Here is a tiny trained network, its code and every weight. The questions are about switching its units off for an input and a class, where a switched-off unit gives its printed mean instead of its output.

import numpy as np


def w(rows, s, z=0):
    codes = np.array(rows[::2]) - 128.0
    scale = np.full(codes.shape[1], s)
    scale[-1] = z or s
    return codes * scale


def norm(h):
    return h / np.sqrt((h * h).mean(-1, keepdims=True) + 1e-5)


def f(y):
    return np.maximum(y, 0)


def log_softmax(a):
    a = a - a.max(-1, keepdims=True)
    return a - np.log(np.exp(a).sum(-1, keepdims=True))


def net(x, mask):
    res = np.array(x, float).reshape(1, 8) / 4 @ E
    u = 0
    for l in range(3):
        y = f(norm(res) @ A[l][:, :-1].T + A[l][:, -1])
        res = res + np.where(mask[u : u + 11], y, B[l][:, -1]) @ B[l][:, :-1]
        u += 11
    return log_softmax(norm(res)[-1] @ U[:, :-1].T + U[:, -1])


A, B = {}, {}
E = w([
[59,136,67,162],'x0',
[124,71,104,138],'x1',
[204,178,140,158],'x2',
[33,73,208,195],'x3',
[105,235,74,7],'x4',
[124,134,109,143],'x5',
[132,104,4,60],'x6',
[144,182,114,155],'x7',
],0.0045)
A[0] = w([
[88,82,137,137,103],'0.n1',
[2,131,75,115,255],'0.n2',
[111,174,37,214,136],'0.n3',
[208,162,98,188,36],'0.n4',
[147,53,183,146,64],'0.n5',
[156,162,60,42,73],'0.n6',
[59,118,187,150,211],'0.n7',
[123,158,85,85,27],'0.n8',
[170,90,126,130,176],'0.n9',
[43,87,128,114,58],'0.n10',
[140,111,97,139,143],'0.n11',
],0.0091,0.0024)
B[0] = w([
[187,121,113,135,176],'0.n1',
[228,129,157,136,253],'0.n2',
[139,128,206,59,202],'0.n3',
[61,159,143,98,182],'0.n4',
[134,129,158,145,211],'0.n5',
[165,253,31,103,234],'0.n6',
[193,141,107,187,227],'0.n7',
[133,190,110,177,177],'0.n8',
[151,198,169,60,181],'0.n9',
[134,105,155,107,181],'0.n10',
[163,128,150,79,158],'0.n11',
],0.0069,0.005)
A[1] = w([
[181,132,1,90,48],'1.n1',
[131,130,80,173,60],'1.n2',
[49,125,117,228,89],'1.n3',
[236,157,134,103,113],'1.n4',
[110,199,161,64,107],'1.n5',
[85,185,97,52,72],'1.n6',
[78,110,96,170,1],'1.n7',
[19,141,93,91,184],'1.n8',
[95,78,238,169,156],'1.n9',
[167,242,89,67,89],'1.n10',
[196,162,44,112,83],'1.n11',
],0.0077,0.0032)
B[1] = w([
[118,54,59,143,190],'1.n1',
[130,255,118,74,128],'1.n2',
[90,58,92,107,140],'1.n3',
[99,144,126,63,249],'1.n4',
[96,102,116,200,193],'1.n5',
[153,169,98,137,174],'1.n6',
[81,49,178,158,128],'1.n7',
[231,131,67,149,138],'1.n8',
[190,219,94,114,210],'1.n9',
[78,170,91,157,255],'1.n10',
[50,215,136,177,201],'1.n11',
],0.0064,0.0069)
A[2] = w([
[155,107,59,45,2],'2.n1',
[84,108,200,199,156],'2.n2',
[101,170,107,87,132],'2.n3',
[91,21,112,74,188],'2.n4',
[68,200,80,113,226],'2.n5',
[98,105,235,167,129],'2.n6',
[205,56,80,109,172],'2.n7',
[88,119,194,136,171],'2.n8',
[185,168,136,105,171],'2.n9',
[71,244,162,150,144],'2.n10',
[120,159,110,118,37],'2.n11',
],0.011,0.0027)
B[2] = w([
[131,188,146,80,158],'2.n1',
[207,254,57,146,159],'2.n2',
[116,99,141,182,191],'2.n3',
[108,79,178,118,137],'2.n4',
[123,72,153,74,247],'2.n5',
[253,185,82,152,165],'2.n6',
[77,63,175,122,162],'2.n7',
[217,117,104,168,143],'2.n8',
[71,70,195,112,221],'2.n9',
[92,58,194,161,255],'2.n10',
[131,80,86,99,155],'2.n11',
],0.0081,0.0091)
U = w([
[125,112,220,141,115],'0',
[1,115,150,60,25],'1',
[185,209,51,145,250],'2',
],0.009,0.0014)

Each question gives the input, the list of numbers given to net, and the class t.
The units are the neurons (one row each of A and B). Each row of codes is followed by its name. A weight is (code - 128) times the scale printed after its matrix; where a second scale follows, it is the last column's (A, B and U).
mask holds one flag per neuron, layer by layer. A switched-off neuron (its flag False) gives its mean, the last column of its row in B, instead of its output. The means were averaged over made-up inputs and are rounded, as every weight is.
A unit's drop is (log p(t) with every unit on - log p(t) with that unit switched off) / (log p(t) with every unit on - log p(t) with every unit switched off).
The circuit of an input: a set's keep is (log p(t) with only the set's units on - log p(t) with every unit switched off) / (log p(t) with every unit on - log p(t) with every unit switched off). Starting from the 12 units with the biggest drops (on a tie, the unit counted first), units are removed one at a time, each time the one whose removal leaves the highest keep (on an exact tie, the one counted first), for as long as the keep stays at least 0.8.
circuit, biggest first: the units of the circuit, biggest drop first
k most important neurons: the k neurons with the biggest drops, biggest first
top k neurons in layer l: the k neurons of layer l with the biggest drops, biggest first
drop when u is switched off: that unit's drop, to one decimal
input [1,2,2,-2,6,-7,-5,-1], class 1: most important neuron	(2.n5)
input [1,8,3,1,-6,-8,-3,6], class 2: circuit, biggest first	(0.n6, 2.n2, 2.n6)
input [3,-4,5,3,-5,3,-8,3], class 2: circuit, biggest first	(2.n2, 2.n6)
input [1,8,-5,2,7,4,-3,5], class 0: 2 most important neurons	(0.n2, 2.n10)
input [6,-5,-4,7,5,7,-4,-8], class 0: top 2 neurons in layer 1	(1.n9, 1.n5)
input [8,2,8,1,2,2,8,6], class 1: 2 most important neurons	(0.n3, 2.n5)
input [7,-8,-1,-5,7,3,-3,7], class 1: top 2 neurons in layer 0	(0.n3, 0.n7)
input [6,0,6,-2,5,-5,-4,-8], class 1: top 2 neurons in layer 2	(2.n5, 2.n10)
input [6,0,8,-1,-7,1,2,0], class 1: top 2 neurons in layer 2	(2.n9, 2.n2)
input [8,2,5,-3,-1,7,-1,-4], class 0: top 2 neurons in layer 0	(0.n3, 0.n6)
input [-4,6,-5,5,-6,6,-6,-3], class 2: drop when 2.n2 is switched off	0.1
input [-1,7,3,-1,-6,-8,5,-1], class 1: drop when 0.n6 is switched off	-0.2
input [-6,7,-5,3,-5,-8,-2,0], class 2: drop when 2.n10 is switched off	0.2
input [7,0,-3,4,6,-6,-3,3], class 0: most important neuron	(0.n6)
